What each symbol does to the nodes:
ku: j766->j807, j925->j131, j5->j325, j990->j326, j563->j855, j325->j365, j546->j912, j497->j621, j296->j68, j410->j211, j138->j67, j593->j563, j131->j193, j326->j927, j559->j776, j977->j388, j193->j310, j81->j5, j49->j425, j911->j979, j314->j47, j68->j585, j979->j772, j826->j81, j698->j410, j379->j497, j176->j696, j158->j546, j310->j657, j831->j49, j738->j53, j311->j257, j411->j324, j685->j295, j211->j206, j501->j294, j150->j685, j933->j911, j42->j712, j776->j168, j425->j845, j405->j530, j53->j561, j447->j311, j920->j422, j324->j766, j989->j289, j768->j160, j712->j831, j257->j559, j110->j780, j827->j697, j87->j158, j67->j150, j168->j920, j530->j937, j465->j764, j422->j405, j927->j176, j772->j827, j855->j386, j436->j296, j661->j738, j160->j465, j734->j379, j365->j314, j657->j661, j109->j850, j769->j226, j697->j698, j289->j977, j696->j917, j349->j501, j845->j110, j720->j411, j675->j397, j388->j720, j397->j159, j206->j87, j226->j198, j294->j933, j807->j447, j780->j349, j159->j769, j764->j138, j850->j312, j917->j758, j585->j826, j198->j768, j295->j109, j47->j989, j621->j436, j937->j42, j912->j990, j758->j593, j386->j925, j561->j675, j312->j734
bu: j766->j411, j925->j855, j5->j826, j990->j546, j563->j758, j325->j81, j546->j87, j497->j734, j296->j621, j410->j697, j138->j465, j593->j917, j131->j386, j326->j912, j559->j311, j977->j989, j193->j925, j81->j585, j49->j712, j911->j294, j314->j325, j68->j436, j979->j933, j826->j68, j698->j827, j379->j312, j176->j326, j158->j206, j310->j131, j831->j42, j738->j657, j311->j807, j411->j388, j685->j67, j211->j698, j501->j780, j150->j138, j933->j501, j42->j530, j776->j257, j425->j831, j405->j920, j53->j661, j447->j766, j920->j776, j324->j720, j989->j314, j768->j226, j712->j937, j257->j447, j110->j425, j827->j979, j87->j211, j67->j764, j168->j559, j530->j422, j465->j768, j422->j168, j927->j990, j772->j911, j855->j593, j436->j497, j661->j310, j160->j198, j734->j850, j365->j5, j657->j193, j109->j685, j769->j397, j697->j772, j289->j47, j696->j927, j349->j110, j845->j49, j720->j977, j675->j53, j388->j289, j397->j561, j206->j410, j226->j159, j294->j349, j807->j324, j780->j845, j159->j675, j764->j160, j850->j295, j917->j176, j585->j296, j198->j769, j295->j150, j47->j365, j621->j379, j937->j405, j912->j158, j758->j696, j386->j563, j561->j738, j312->j109
ko: j766->j324, j925->j386, j5->j81, j990->j912, j563->j593, j325->j5, j546->j158, j497->j379, j296->j436, j410->j698, j138->j764, j593->j758, j131->j925, j326->j990, j559->j257, j977->j289, j193->j131, j81->j826, j49->j831, j911->j933, j314->j365, j68->j296, j979->j911, j826->j585, j698->j697, j379->j734, j176->j927, j158->j87, j310->j193, j831->j712, j738->j661, j311->j447, j411->j720, j685->j150, j211->j410, j501->j349, j150->j67, j933->j294, j42->j937, j776->j559, j425->j49, j405->j422, j53->j738, j447->j807, j920->j168, j324->j411, j989->j47, j768->j198, j712->j42, j257->j311, j110->j845, j827->j772, j87->j206, j67->j138, j168->j776, j530->j405, j465->j160, j422->j920, j927->j326, j772->j979, j855->j563, j436->j621, j661->j657, j160->j768, j734->j312, j365->j325, j657->j310, j109->j295, j769->j159, j697->j827, j289->j989, j696->j176, j349->j780, j845->j425, j720->j388, j675->j561, j388->j977, j397->j675, j206->j211, j226->j769, j294->j501, j807->j766, j780->j110, j159->j397, j764->j465, j850->j109, j917->j696, j585->j68, j198->j226, j295->j685, j47->j314, j621->j497, j937->j530, j912->j546, j758->j917, j386->j855, j561->j53, j312->j850
si: j766->j920, j925->j561, j5->j388, j990->j563, j563->j661, j325->j720, j546->j758, j497->j5, j296->j314, j410->j326, j138->j734, j593->j657, j131->j675, j326->j855, j559->j42, j977->j311, j193->j397, j81->j977, j49->j933, j911->j206, j314->j324, j68->j47, j979->j87, j826->j289, j698->j990, j379->j81, j176->j925, j158->j917, j310->j159, j831->j294, j738->j198, j311->j530, j411->j776, j685->j621, j211->j927, j501->j698, j150->j497, j933->j211, j42->j349, j776->j712, j425->j911, j405->j845, j53->j768, j447->j405, j920->j49, j324->j168, j989->j807, j768->j295, j712->j501, j257->j937, j110->j772, j827->j546, j87->j696, j67->j379, j168->j831, j530->j110, j465->j850, j422->j425, j927->j386, j772->j158, j855->j738, j436->j365, j661->j226, j160->j109, j734->j826, j365->j411, j657->j769, j109->j296, j769->j67, j697->j912, j289->j447, j696->j131, j349->j697, j845->j979, j720->j559, j675->j465, j388->j257, j397->j764, j206->j176, j226->j150, j294->j410, j807->j422, j780->j827, j159->j138, j764->j312, j850->j68, j917->j193, j585->j989, j198->j685, j295->j436, j47->j766, j621->j325, j937->j780, j912->j593, j758->j310, j386->j53, j561->j160, j312->j585
lu: j766->j289, j925->j917, j5->j436, j990->j211, j563->j927, j325->j296, j546->j698, j497->j295, j296->j312, j410->j911, j138->j226, j593->j326, j131->j758, j326->j206, j559->j324, j977->j325, j193->j593, j81->j621, j49->j405, j911->j110, j314->j585, j68->j734, j979->j780, j826->j497, j698->j933, j379->j685, j176->j158, j158->j697, j310->j563, j831->j422, j738->j925, j311->j720, j411->j47, j685->j160, j211->j979, j501->j49, j150->j768, j933->j845, j42->j168, j776->j766, j425->j530, j405->j257, j53->j131, j447->j388, j920->j447, j324->j989, j989->j81, j768->j675, j712->j920, j257->j411, j110->j42, j827->j501, j87->j827, j67->j198, j168->j807, j530->j559, j465->j159, j422->j311, j927->j87, j772->j349, j855->j176, j436->j850, j661->j386, j160->j397, j734->j150, j365->j68, j657->j855, j109->j764, j769->j738, j697->j294, j289->j5, j696->j546, j349->j831, j845->j937, j720->j314, j675->j310, j388->j365, j397->j657, j206->j772, j226->j53, j294->j425, j807->j977, j780->j712, j159->j661, j764->j769, j850->j138, j917->j912, j585->j379, j198->j561, j295->j465, j47->j826, j621->j109, j937->j776, j912->j410, j758->j990, j386->j696, j561->j193, j312->j67

In the rows, 485 stands for zero.

The rows follow the links: the fewer symbols apart two nodes are, the more alike their rows tend to be.

Named rows; a name shown again gets a slightly different row:
j911 -> 278	465	418	461	441	635	497	479	631	169	676	718	718	490	388	643	126	531	440	528	683	534	424	872	501	568	758	205	433	598	279	475	495	282	559	398	741	62	499	296	534
j138 -> 445	403	277	456	424	382	744	65	458	928	665	175	276	252	343	501	763	425	471	580	361	350	568	606	324	364	594	413	396	617	662	516	579	735	637	346	527	681	628	658	289
j295 -> 450	586	237	411	443	279	722	189	509	879	737	269	237	180	365	514	834	429	554	499	450	364	483	517	334	357	491	342	494	707	605	602	676	860	688	385	405	574	523	686	342
j349 -> 209	536	331	444	428	664	477	540	614	203	619	795	800	470	446	623	195	463	481	602	734	447	491	841	418	465	797	307	523	468	400	322	519	252	593	367	618	56	546	389	689
j436 -> 550	768	328	298	650	157	496	520	588	657	714	396	291	231	382	485	702	434	701	276	631	470	283	403	438	290	298	291	606	750	456	597	698	904	529	504	181	571	310	607	519
j160 -> 439	296	339	464	436	418	692	41	448	943	552	113	328	331	335	478	656	443	447	619	308	362	573	648	335	332	679	468	366	553	677	445	489	606	554	316	563	763	687	647	274
j365 -> 640	740	517	196	783	241	432	699	500	374	504	551	459	495	346	268	534	450	599	201	586	605	229	403	639	280	297	425	598	555	352	540	553	789	273	744	206	867	285	494	590
j933 -> 247	490	405	460	444	647	477	490	660	176	662	731	756	475	396	639	132	522	451	534	699	502	445	888	468	519	784	224	450	572	303	434	497	281	577	377	715	71	510	310	580
j920 -> 319	693	376	455	399	746	603	688	294	281	325	939	714	595	659	306	681	397	347	704	562	366	683	399	473	538	582	725	638	73	607	364	540	416	584	686	413	496	586	550	790
j176 -> 677	292	809	817	326	502	293	588	523	411	390	353	293	586	686	688	353	644	476	424	322	621	493	204	611	824	240	499	388	607	387	695	364	302	494	410	647	133	366	321	263
j314 -> 647	744	520	201	788	275	444	718	483	344	475	558	476	543	354	252	520	455	560	219	577	601	235	398	649	300	323	449	595	525	349	536	529	770	262	765	205	900	293	488	582
j388 -> 625	701	577	252	708	440	522	721	340	263	359	703	543	650	425	138	572	440	407	355	483	568	366	379	688	406	395	592	562	318	375	530	474	680	267	891	326	986	390	470	596
j698 -> 406	392	579	569	382	592	497	477	637	164	671	617	567	514	424	651	156	604	364	450	543	624	423	752	618	718	624	211	341	687	200	659	436	356	557	461	842	74	429	206	341
j925 -> 651	141	769	761	430	460	172	514	510	684	220	114	372	625	664	656	324	564	598	459	309	530	540	220	422	553	272	710	419	468	618	374	285	157	329	246	451	414	499	480	382
j168 -> 351	692	389	439	416	740	623	669	273	277	327	931	700	596	652	265	705	399	332	678	546	375	670	374	492	542	565	739	620	60	602	370	532	459	555	725	403	570	573	560	752
j411 -> 586	693	556	289	652	510	563	710	291	247	320	778	570	687	455	114	596	425	355	423	457	562	439	374	704	444	407	649	562	243	407	503	467	660	295	894	370	962	433	458	610
j696 -> 676	271	816	813	332	482	254	576	518	460	362	320	299	588	701	697	369	634	507	427	327	624	511	170	576	795	210	557	407	577	420	663	342	289	470	401	608	142	367	341	280
j766 -> 557	696	522	319	587	575	596	716	258	241	288	820	591	670	517	127	663	420	318	486	468	501	501	371	674	481	448	696	560	160	449	493	461	605	354	889	394	923	473	486	626
j211 -> 478	385	636	622	362	562	491	485	604	195	636	591	482	528	461	656	202	621	363	454	490	638	433	648	662	774	544	230	327	698	189	715	422	382	560	484	848	52	401	201	288

Each walk starts at a row. The symbols on each line, taken left to right, move it on to the next node.
Answer with the node's row; about right is enough.
new walk
680	156	757	773	418	455	154	541	503	656	230	142	355	613	684	656	332	587	599	456	315	547	533	192	465	594	250	692	426	473	602	428	293	181	354	278	468	375	466	462	369
bu ku lu bu: 657	304	783	803	316	507	355	570	540	339	455	394	323	574	643	687	341	637	425	426	353	653	485	286	644	860	255	446	350	632	314	740	384	345	515	441	708	101	364	277	239
bu ko si ku: 683	209	810	824	358	470	190	576	522	552	285	229	328	588	726	686	364	614	553	436	311	573	531	155	517	703	195	636	415	537	503	540	312	223	421	325	521	236	411	400	325
new walk
566	350	725	716	351	534	434	501	567	239	575	522	401	537	542	676	273	646	366	426	405	655	441	481	677	842	425	308	324	688	220	766	404	377	569	493	821	72	370	223	255
lu ko si si ko ku: 693	238	804	832	359	474	207	586	526	511	307	247	315	587	709	688	360	622	535	411	304	603	527	157	538	746	198	615	400	541	488	582	329	252	434	336	556	209	381	383	315
ku ku si bu: 628	88	690	687	464	451	207	404	506	771	205	59	411	621	594	608	334	545	596	491	300	486	555	323	374	437	383	717	403	426	684	292	285	166	303	233	443	557	555	533	386
new walk
482	148	431	516	465	463	561	92	466	933	430	46	387	463	368	472	515	461	465	598	276	396	601	628	323	305	649	585	340	482	695	335	387	409	424	287	564	813	711	631	296
ku ku bu ko bu: 532	100	537	557	472	481	441	181	469	884	337	23	422	544	426	507	416	484	504	560	270	434	578	564	328	316	593	655	357	445	716	279	328	297	347	243	527	769	696	609	331
ko bu bu ku si: 476	181	412	506	440	465	606	73	448	938	459	50	388	441	352	473	555	450	451	600	277	378	586	642	316	309	664	553	346	497	707	359	413	460	458	288	574	819	714	632	284
new walk
190	651	276	466	385	727	521	627	446	275	453	900	796	506	616	500	477	404	448	695	698	333	640	587	360	490	690	572	643	203	578	256	562	288	638	459	449	202	608	520	825
bu si bu ko: 175	612	284	428	403	716	496	600	528	253	525	851	836	462	538	564	346	426	495	657	742	364	584	711	348	450	753	449	610	310	527	252	563	245	624	407	506	98	580	487	808
bu ku ko ku: 172	622	280	450	391	710	488	607	505	257	517	877	815	488	574	546	407	428	494	670	731	346	601	666	337	455	731	484	625	264	542	246	564	272	626	404	483	140	585	493	807
new walk
235	664	301	471	384	756	539	664	393	276	403	925	787	523	646	440	557	379	437	719	654	333	675	506	371	501	654	625	651	132	597	266	565	333	639	529	435	288	608	547	806
lu lu lu ko: 649	727	557	207	771	340	480	716	421	297	426	618	516	589	361	177	529	445	491	272	544	593	292	380	675	339	345	514	571	436	355	538	490	729	242	840	266	966	329	470	583
lu bu lu: 515	734	285	362	580	197	586	391	571	748	736	343	248	194	398	511	788	427	668	355	566	437	345	425	373	332	359	289	575	761	508	615	720	914	620	451	256	541	364	643	462
new walk
172	575	275	451	426	702	476	586	550	232	554	831	835	476	534	589	299	431	510	650	747	380	547	751	363	448	759	414	599	345	492	262	559	252	627	384	520	99	577	460	776
lu ko bu lu ku ko: 474	698	479	381	505	656	630	685	248	265	294	872	641	658	574	180	698	414	304	595	480	450	599	349	595	536	499	738	600	92	509	455	481	556	459	842	421	786	522	506	676
ku lu lu bu ko: 635	763	505	210	783	216	411	701	529	406	533	519	446	451	343	292	530	433	635	197	618	591	230	402	615	278	293	401	600	591	347	548	567	789	290	717	185	838	263	501	587
new walk
629	101	726	706	454	468	183	442	506	751	216	58	395	628	628	614	325	529	595	484	298	494	551	283	389	464	345	709	422	454	665	328	299	149	320	221	453	531	537	513	370
ku bu lu ku bu lu: 612	334	747	758	309	522	391	542	555	293	524	461	353	549	585	698	327	658	397	425	382	658	465	374	663	853	342	367	340	661	270	758	399	366	542	473	770	67	361	246	247
ku si ku ku bu: 678	188	796	802	380	473	179	566	499	585	271	186	327	611	711	684	344	595	575	436	304	581	530	154	489	678	204	654	405	514	544	505	314	194	393	295	495	287	424	439	338
new walk
646	706	541	226	741	382	474	731	382	284	407	655	519	613	386	163	538	436	462	285	530	600	317	399	694	354	362	542	572	412	360	526	475	713	250	862	280	961	342	463	601
ko bu lu ku: 619	780	423	231	748	167	418	648	564	494	598	458	376	345	347	390	576	427	690	197	636	553	222	396	544	265	275	343	610	689	385	572	634	848	378	610	172	701	267	554	584
ko lu lu si ko ku: 527	763	323	326	628	167	522	479	573	693	717	383	276	202	383	494	724	437	700	304	606	456	331	414	426	316	317	279	600	763	473	600	700	907	560	492	201	551	337	607	501
